Below is a small trained network, with its code and all its weights. Each question gives an input and a class and asks what happens when units are switched off, that is, made to give their printed mean instead of their output.

import numpy as np


def w(rows, s, z=0):
    codes = np.array(rows[::2]) - 128.0
    scale = np.full(codes.shape[1], s)
    scale[-1] = z or s
    return codes * scale


def norm(h):
    return h / np.sqrt((h * h).mean(-1, keepdims=True) + 1e-5)


def f(y):
    return y / 2 * (1 + np.tanh(0.7978845608 * (y + 0.044715 * y**3)))


def log_softmax(a):
    a = a - a.max(-1, keepdims=True)
    return a - np.log(np.exp(a).sum(-1, keepdims=True))


def net(x, mask):
    res = np.array(x, float).reshape(1, 7) / 4 @ E
    u = 0
    for l in range(3):
        y = f(norm(res) @ A[l][:, :-1].T + A[l][:, -1])
        res = res + np.where(mask[u : u + 8], y, B[l][:, -1]) @ B[l][:, :-1]
        u += 8
    return log_softmax(norm(res)[-1] @ U[:, :-1].T + U[:, -1])


A, B = {}, {}
E = w([
[127,131,132,130,130,137,128,125,129,128,131],'x0',
[254,224,161,87,145,113,174,147,120,155,100],'x1',
[130,118,133,128,132,125,125,129,125,133,132],'x2',
[64,139,198,106,161,127,155,150,39,77,67],'x3',
[129,122,122,125,135,122,130,129,125,129,130],'x4',
[129,127,130,136,128,119,132,127,128,132,128],'x5',
[56,192,114,57,96,85,115,65,98,201,168],'x6',
],0.0095)
A[0] = w([
[58,209,159,79,116,75,153,70,69,167,159,2],'0.n0',
[204,250,144,42,139,78,125,117,134,188,100,86],'0.n1',
[160,135,62,92,74,133,104,92,228,220,222,63],'0.n2',
[49,155,200,55,146,106,136,150,12,103,77,7],'0.n3',
[164,110,113,122,99,135,129,126,155,153,160,50],'0.n4',
[2,67,92,120,102,84,44,62,126,127,165,97],'0.n5',
[101,173,94,100,61,96,110,53,120,227,196,33],'0.n6',
[189,210,164,66,131,55,121,143,117,160,120,56],'0.n7',
],0.0076,0.0059)
B[0] = w([
[83,127,114,20,165,128,56,203,192,140,6,203],'0.n0',
[119,62,130,155,61,213,215,137,75,200,173,235],'0.n1',
[154,182,76,225,215,36,127,6,102,57,118,220],'0.n2',
[116,205,108,229,219,34,84,2,79,57,87,213],'0.n3',
[135,141,110,163,120,101,109,86,105,118,106,133],'0.n4',
[100,118,160,139,60,224,225,168,102,158,215,254],'0.n5',
[97,93,97,29,184,109,65,222,220,161,49,206],'0.n6',
[110,64,155,108,102,211,163,98,90,138,158,194],'0.n7',
],0.0081,0.0091)
A[1] = w([
[155,118,115,133,84,112,143,91,157,172,186,111],'1.n0',
[116,222,147,89,47,73,46,205,145,99,173,72],'1.n1',
[187,212,232,57,2,58,51,176,86,164,212,2],'1.n2',
[230,136,166,103,102,182,191,117,56,203,122,91],'1.n3',
[109,117,111,131,63,221,183,132,87,138,141,103],'1.n4',
[50,109,126,153,87,207,205,145,133,133,217,113],'1.n5',
[142,204,176,108,16,113,116,169,120,125,188,39],'1.n6',
[210,51,149,143,122,142,90,229,192,52,66,88],'1.n7',
],0.0083,0.013)
B[1] = w([
[105,157,195,151,152,96,118,118,66,84,66,154],'1.n0',
[61,175,67,144,163,123,121,131,153,146,139,122],'1.n1',
[53,143,192,111,149,118,26,87,179,133,96,125],'1.n2',
[93,85,155,167,40,205,220,171,145,112,202,213],'1.n3',
[140,92,160,132,133,146,165,169,135,134,176,210],'1.n4',
[196,93,186,129,42,200,227,185,111,141,175,253],'1.n5',
[47,183,165,143,174,86,116,146,143,173,149,120],'1.n6',
[92,189,148,2,154,104,41,197,183,199,75,192],'1.n7',
],0.0089,0.0075)
A[2] = w([
[109,124,138,25,140,115,76,154,157,161,119,77],'2.n0',
[165,117,164,125,151,117,57,183,181,88,90,97],'2.n1',
[125,180,124,224,172,80,112,36,99,77,107,147],'2.n2',
[198,156,68,211,135,41,101,75,182,125,160,84],'2.n3',
[117,137,123,30,142,137,63,173,170,158,101,91],'2.n4',
[96,146,121,10,105,92,89,152,156,166,124,65],'2.n5',
[100,168,173,137,172,68,127,131,74,70,127,81],'2.n6',
[112,181,197,164,141,85,111,83,73,66,104,2],'2.n7',
],0.011,0.0079)
B[2] = w([
[68,173,45,92,158,102,83,206,174,151,133,207],'2.n0',
[130,145,117,122,142,42,69,117,117,177,108,168],'2.n1',
[250,33,197,180,154,85,60,48,82,31,121,254],'2.n2',
[198,78,217,180,146,95,66,27,20,48,67,203],'2.n3',
[84,195,54,35,165,70,80,175,171,190,115,226],'2.n4',
[152,206,71,59,170,64,95,190,195,188,93,208],'2.n5',
[204,115,118,161,130,116,75,107,143,110,125,171],'2.n6',
[187,99,104,188,134,78,91,103,103,60,142,169],'2.n7',
],0.012,0.0087)
U = w([
[113,71,172,166,37,249,245,187,114,146,202,230],'0',
[192,102,170,223,173,36,46,14,71,33,106,113],'1',
[49,217,53,1,190,61,61,214,234,214,98,2],'2',
],0.012,0.0038)

Each question gives the input, the list of numbers given to net, and the class t.
The units are the neurons (one row each of A and B). Each row of codes is followed by its name. A weight is (code - 128) times the scale printed after its matrix; where a second scale follows, it is the last column's (A, B and U).
mask holds one flag per neuron, layer by layer. A switched-off neuron (its flag False) gives its mean, the last column of its row in B, instead of its output. The means were averaged over made-up inputs and are rounded, as every weight is.
A unit's drop is (log p(t) with every unit on - log p(t) with that unit switched off) / (log p(t) with every unit on - log p(t) with every unit switched off).
top k neurons: the k neurons with the biggest drops, biggest first
k most important neurons of layer l: the k neurons of layer l with the biggest drops, biggest first
drop of u: that unit's drop, to one decimal
input [6,-3,-6,1,-6,0,-5], class 2: top neuron	[0.n5]
input [-5,5,8,5,-6,-5,0], class 0: top 3 neurons	[0.n1; 0.n2; 0.n7]
input [7,-6,-8,5,-3,-4,7], class 2: 4 most important neurons of layer 0	[0.n0; 0.n1; 0.n7; 0.n6]
input [-7,-4,-1,-6,6,-1,6], class 1: top 2 neurons	[0.n2; 1.n7]
input [-8,-2,0,-2,1,7,3], class 2: 3 most important neurons of layer 0	[0.n6; 0.n1; 0.n3]
input [7,-1,-7,1,-3,-3,-4], class 2: top 2 neurons	[0.n5; 0.n1]
input [3,6,5,0,-3,-2,-7], class 2: top 4 neurons	[1.n7; 0.n5; 0.n1; 1.n5]
input [3,-2,2,7,-7,1,8], class 2: 2 most important neurons of layer 0	[0.n0; 0.n2]
input [-4,-5,1,-1,5,-3,-7], class 2: top 3 neurons	[1.n7; 0.n1; 0.n5]
input [-8,-4,6,4,3,3,4], class 0: 2 most important neurons of layer 0	[0.n5; 0.n2]
input [8,-8,-3,7,3,4,8], class 0: top 4 neurons	[0.n5; 0.n2; 1.n7; 2.n4]
input [-6,-6,3,-4,8,1,-8], class 2: top 2 neurons	[1.n7; 0.n1]
input [-7,2,8,-7,-7,-1,6], class 1: drop of 0.n2	8.4
input [6,-7,-2,-1,6,1,5], class 0: top neuron	[0.n5]
input [2,1,-1,-3,-4,0,-7], class 2: drop of 1.n7	0.5
input [-7,-1,1,1,0,4,-5], class 2: drop of 0.n5	0.7
input [4,-2,6,-2,-3,7,5], class 2: drop of 0.n6	8.0
